Here is a tiny trained network, its code and every weight. The questions are about switching its units off for an input and a target symbol, where a switched-off unit gives its printed mean instead of its output.

import numpy as np


def w(rows, s, z=0):
    codes = np.array(rows[::2]) - 128.0
    scale = np.full(codes.shape[1], s)
    scale[-1] = z or s
    return codes * scale


def f(y):
    return np.maximum(y, 0)


def softmax(a):
    e = np.exp(a - a.max(-1, keepdims=True))
    return e / e.sum(-1, keepdims=True)


def log_softmax(a):
    a = a - a.max(-1, keepdims=True)
    return a - np.log(np.exp(a).sum(-1, keepdims=True))


def net(x, mask):
    ids = ['αβγδεζηθλμξπστφψ'.index(c) for c in x.split()]
    T = len(ids)
    res = E[ids] + P[:T]
    r = res
    for j in range(2):
        rows = slice(3 * j, 3 * j + 3)
        q, k, v = (r @ M[0][rows].T for M in (Q, K, V))
        z = softmax(np.where(np.tri(T) > 0, q @ k.T / 3**0.5, -1e9)) @ v
        o = O[0][rows]
        res = res + np.where(mask[j], z, o[:, -1]) @ o[:, :-1]
    y = f(res @ A[0][:, :-1].T + A[0][:, -1])
    res = res + np.where(mask[2:6], y, B[0][:, -1]) @ B[0][:, :-1]
    return log_softmax(res[-1] @ U[:, :-1].T + U[:, -1])


Q, K, V, O, A, B = {}, {}, {}, {}, {}, {}
E = w([
[119,146,148],'α',
[165,110,112],'β',
[166,109,103],'γ',
[156,115,126],'δ',
[119,151,119],'ε',
[140,132,112],'ζ',
[151,120,142],'η',
[134,144,82],'θ',
[138,154,71],'λ',
[89,3,29],'μ',
[139,130,128],'ξ',
[137,144,85],'π',
[147,122,144],'σ',
[88,202,75],'τ',
[193,83,158],'φ',
[140,125,127],'ψ',
],0.018)
P = w([
[255,254,211],'0',
[225,200,145],'1',
[216,171,134],'2',
[208,153,128],'3',
[205,140,123],'4',
[201,127,122],'5',
[201,123,113],'6',
[198,117,111],'7',
[198,109,106],'8',
[193,106,106],'9',
[195,102,102],'10',
[191,97,105],'11',
],0.006)
Q[0] = w([
[138,114,128],'head 0',
[160,66,108],'head 0',
[135,194,2],'head 0',
[89,158,187],'head 1',
[20,118,82],'head 1',
[23,181,222],'head 1',
],0.015)
K[0] = w([
[147,134,127],'head 0',
[193,127,96],'head 0',
[61,72,42],'head 0',
[119,148,179],'head 1',
[135,254,77],'head 1',
[113,189,207],'head 1',
],0.017)
V[0] = w([
[152,163,136],'head 0',
[162,212,144],'head 0',
[148,80,168],'head 0',
[98,186,78],'head 1',
[180,102,97],'head 1',
[5,150,88],'head 1',
],0.016)
O[0] = w([
[142,163,86,172],'head 0',
[123,212,60,212],'head 0',
[253,54,138,66],'head 0',
[25,69,197,152],'head 1',
[97,216,103,220],'head 1',
[131,23,251,3],'head 1',
],0.011,0.0076)
A[0] = w([
[176,255,214,3],'neuron 0',
[210,24,75,159],'neuron 1',
[192,24,104,188],'neuron 2',
[210,216,137,177],'neuron 3',
],0.012,0.0051)
B[0] = w([
[255,122,88,187],'neuron 0',
[80,61,144,144],'neuron 1',
[169,201,81,145],'neuron 2',
[44,118,173,255],'neuron 3',
],0.02,0.029)
U = w([
[185,230,51,191],'α',
[2,58,115,179],'β',
[158,95,170,110],'γ',
[163,125,172,51],'δ',
[157,130,168,1],'ε',
[150,100,133,39],'ζ',
[158,128,170,8],'η',
[163,86,132,115],'θ',
[159,86,113,65],'λ',
[134,17,42,124],'μ',
[160,123,154,23],'ξ',
[157,92,129,76],'π',
[154,111,135,20],'σ',
[155,92,225,161],'τ',
[152,79,162,149],'φ',
[166,124,158,43],'ψ',
],0.0064,0.0055)

Each question gives the input, a string of symbols that net reads in full, and the target symbol t.
The units are the heads (3 rows each of Q, K, V and O) and the neurons (one row each of A and B). Each row of codes is followed by its name. A weight is (code - 128) times the scale printed after its matrix; where a second scale follows, it is the last column's (O, A, B and U).
mask holds one flag per unit, heads first, then neurons. A switched-off unit (its flag False) gives its mean, the last column of its rows in O or B, instead of its output. The means were averaged over made-up inputs and are rounded, as every weight is.
A unit's drop is (log p(t) with every unit on - log p(t) with that unit switched off) / (log p(t) with every unit on - log p(t) with every unit switched off).
The circuit of an input: a set's keep is (log p(t) with only the set's units on - log p(t) with every unit switched off) / (log p(t) with every unit on - log p(t) with every unit switched off). Starting from all 6 units, units are removed one at a time, each time the one whose removal leaves the highest keep (on an exact tie, the one counted first), for as long as the keep stays at least 0.8.
units of the circuit, in order: the units of the circuit, biggest drop first
unit that matters most: the unit with the biggest drop
k most important neurons: the k neurons with the biggest drops, biggest first
heads that matter: for each layer, one digit per head in row order, 1 if its drop is at least 0.15 and else 0, layers parted by /
drop of u: that unit's drop, to one decimal
input τ τ φ φ β, target α: unit that matters most => neuron 0
input θ τ φ φ φ γ τ τ τ β ζ, target α: heads that matter => 01
input φ τ τ τ, target β: heads that matter => 11
input θ θ γ δ η, target α: heads that matter => 01
input π τ α, target α: 2 most important neurons => [neuron 3; neuron 1]
input β τ τ ζ, target α: heads that matter => 10
input θ φ φ δ λ τ γ ξ, target α: heads that matter => 01
input δ ζ τ α, target α: units of the circuit, in order => [neuron 0; head 0]
input τ τ τ θ φ θ η ε, target α: heads that matter => 10
input π τ τ θ τ α τ β, target α: heads that matter => 11
input σ τ μ, target μ: heads that matter => 10
input τ τ τ τ β η, target α: drop of head 1 => 0.2
input τ τ ψ φ τ φ τ μ, target μ: drop of neuron 1 => 3.7
input φ θ τ τ ψ ζ σ τ φ, target β: drop of neuron 1 => 0.5
input ζ τ τ τ ε τ γ, target α: unit that matters most => head 1
